Below are the code and all the weights of a small trained network. Each question names an input and a class and asks about switching units off, where a switched-off unit gives its printed mean instead of its output.

import numpy as np


def w(rows, s, z=0):
    codes = np.array(rows[::2]) - 128.0
    scale = np.full(codes.shape[1], s)
    scale[-1] = z or s
    return codes * scale


def f(y):
    return y / 2 * (1 + np.tanh(0.7978845608 * (y + 0.044715 * y**3)))


def log_softmax(a):
    a = a - a.max(-1, keepdims=True)
    return a - np.log(np.exp(a).sum(-1, keepdims=True))


def net(x, mask):
    res = np.array(x, float).reshape(1, 3) / 4 @ E
    y = f(res @ A[0][:, :-1].T + A[0][:, -1])
    res = res + np.where(mask, y, B[0][:, -1]) @ B[0][:, :-1]
    return log_softmax(res[-1] @ U[:, :-1].T + U[:, -1])


A, B = {}, {}
E = w([
[6,119,132,130,47,207,77,62,169,124,116],'x0',
[31,194,212,103,63,37,197,68,254,212,212],'x1',
[103,200,141,117,194,135,154,116,189,233,163],'x2',
],0.0084)
A[0] = w([
[127,205,138,126,151,109,164,112,190,250,162,161],'neuron 1',
[137,131,125,106,99,69,143,116,105,108,110,2],'neuron 2',
[132,170,138,113,141,164,120,122,171,223,153,93],'neuron 3',
[119,182,132,141,144,130,142,145,168,173,133,94],'neuron 4',
[135,126,110,120,114,137,141,120,110,141,147,132],'neuron 5',
[177,122,90,114,177,138,102,191,99,140,111,76],'neuron 6',
[177,99,88,149,165,135,135,200,67,84,93,183],'neuron 7',
[176,106,173,107,85,24,201,165,127,53,173,110],'neuron 8',
[209,138,104,138,218,162,129,196,77,144,98,187],'neuron 9',
[145,122,95,133,131,127,100,109,113,98,114,164],'neuron 10',
[122,138,150,114,119,138,151,124,151,146,127,79],'neuron 11',
[94,146,181,88,109,93,161,115,173,170,159,114],'neuron 12',
[162,113,104,122,164,141,108,140,93,121,96,102],'neuron 13',
[151,174,129,129,189,39,204,166,123,200,187,136],'neuron 14',
[118,184,123,111,141,89,158,99,177,248,181,163],'neuron 15',
[113,148,173,112,81,98,157,111,190,205,204,151],'neuron 16',
[136,134,137,98,161,141,121,134,98,124,135,30],'neuron 17',
[192,174,153,113,153,67,190,167,155,170,164,56],'neuron 18',
[151,70,101,125,175,127,113,157,57,114,87,107],'neuron 19',
[153,129,81,150,156,180,103,159,79,85,97,95],'neuron 20',
[45,119,97,151,87,194,68,80,150,116,85,75],'neuron 21',
],0.012,0.0048)
B[0] = w([
[107,115,125,79,180,92,154,178,100,165,171,237],'neuron 1',
[139,120,107,138,126,153,109,112,131,105,119,130],'neuron 2',
[108,129,78,54,128,136,159,168,76,184,114,182],'neuron 3',
[123,126,124,97,132,109,134,156,115,145,125,167],'neuron 4',
[124,121,143,136,122,116,123,146,124,126,125,129],'neuron 5',
[151,151,139,158,152,86,146,117,140,114,149,197],'neuron 6',
[148,212,122,143,158,59,112,124,125,141,109,250],'neuron 7',
[126,84,54,87,90,183,58,170,102,115,103,185],'neuron 8',
[129,250,171,146,196,51,136,86,138,121,134,245],'neuron 9',
[168,120,120,100,128,136,76,140,132,100,132,169],'neuron 10',
[130,118,146,143,150,123,137,126,153,124,145,146],'neuron 11',
[144,150,159,163,175,112,151,110,188,90,159,212],'neuron 12',
[150,184,131,132,146,92,117,94,117,101,133,188],'neuron 13',
[73,114,148,58,109,135,167,164,95,177,128,215],'neuron 14',
[139,163,125,69,200,105,145,173,99,126,168,237],'neuron 15',
[146,138,170,181,184,91,141,106,183,117,167,240],'neuron 16',
[136,163,116,136,138,141,120,113,144,141,135,134],'neuron 17',
[80,119,147,87,82,159,169,140,95,182,126,189],'neuron 18',
[164,204,148,142,145,97,108,125,140,120,110,221],'neuron 19',
[192,169,111,147,136,88,83,113,128,105,116,220],'neuron 20',
[76,96,112,100,73,175,151,141,105,183,110,200],'neuron 21',
],0.013,0.018)
U = w([
[141,126,87,99,76,141,85,153,60,132,75,210],'0',
[90,9,111,116,53,220,140,155,131,133,138,135],'1',
[112,145,146,119,174,80,194,148,133,155,162,161],'2',
[174,154,133,202,181,75,101,116,158,74,138,108],'3',
[104,146,156,194,61,148,197,86,157,160,105,3],'4',
],0.012,0.0037)

Each question gives the input, the list of numbers given to net, and the class t.
The units are the neurons (one row each of A and B). Each row of codes is followed by its name. A weight is (code - 128) times the scale printed after its matrix; where a second scale follows, it is the last column's (A, B and U).
mask holds one flag per neuron, in row order. A switched-off neuron (its flag False) gives its mean, the last column of its row in B, instead of its output. The means were averaged over made-up inputs and are rounded, as every weight is.
A unit's drop is (log p(t) with every unit on - log p(t) with that unit switched off) / (log p(t) with every unit on - log p(t) with every unit switched off).
The circuit of an input: a set's keep is (log p(t) with only the set's units on - log p(t) with every unit switched off) / (log p(t) with every unit on - log p(t) with every unit switched off). Starting from the 12 units with the biggest drops (on a tie, the unit counted first), units are removed one at a time, each time the one whose removal leaves the highest keep (on an exact tie, the one counted first), for as long as the keep stays at least 0.8.
circuit, biggest first: the units of the circuit, biggest drop first
most important unit: the unit with the biggest drop
top k neurons: the k neurons with the biggest drops, biggest first
drop when u is switched off: that unit's drop, to one decimal
input [3,3,-5], class 1: top 2 neurons -> neuron 9; neuron 7
input [-7,1,-4], class 0: circuit, biggest first -> neuron 8; neuron 16
input [-7,6,-6], class 1: most important unit -> neuron 8
input [-7,8,-8], class 1: top 2 neurons -> neuron 8; neuron 9
input [-4,6,-6], class 1: top 2 neurons -> neuron 8; neuron 9
input [8,-6,-7], class 0: top 4 neurons -> neuron 21; neuron 16; neuron 9; neuron 12
input [0,3,-4], class 3: top 4 neurons -> neuron 21; neuron 14; neuron 18; neuron 3
input [8,-7,-2], class 0: top 4 neurons -> neuron 21; neuron 16; neuron 12; neuron 9
input [4,-1,-3], class 1: top 2 neurons -> neuron 9; neuron 7
input [4,-4,6], class 0: top 2 neurons -> neuron 16; neuron 12
input [8,-6,-3], class 0: top 2 neurons -> neuron 21; neuron 16
input [5,-3,-6], class 0: drop when neuron 21 is switched off -> 0.2
input [-4,-2,-5], class 3: drop when neuron 2 is switched off -> 0.0
input [-8,-6,7], class 3: drop when neuron 9 is switched off -> 0.1
input [-1,1,-1], class 1: drop when neuron 7 is switched off -> 0.2
input [-7,3,-6], class 0: most important unit -> neuron 8
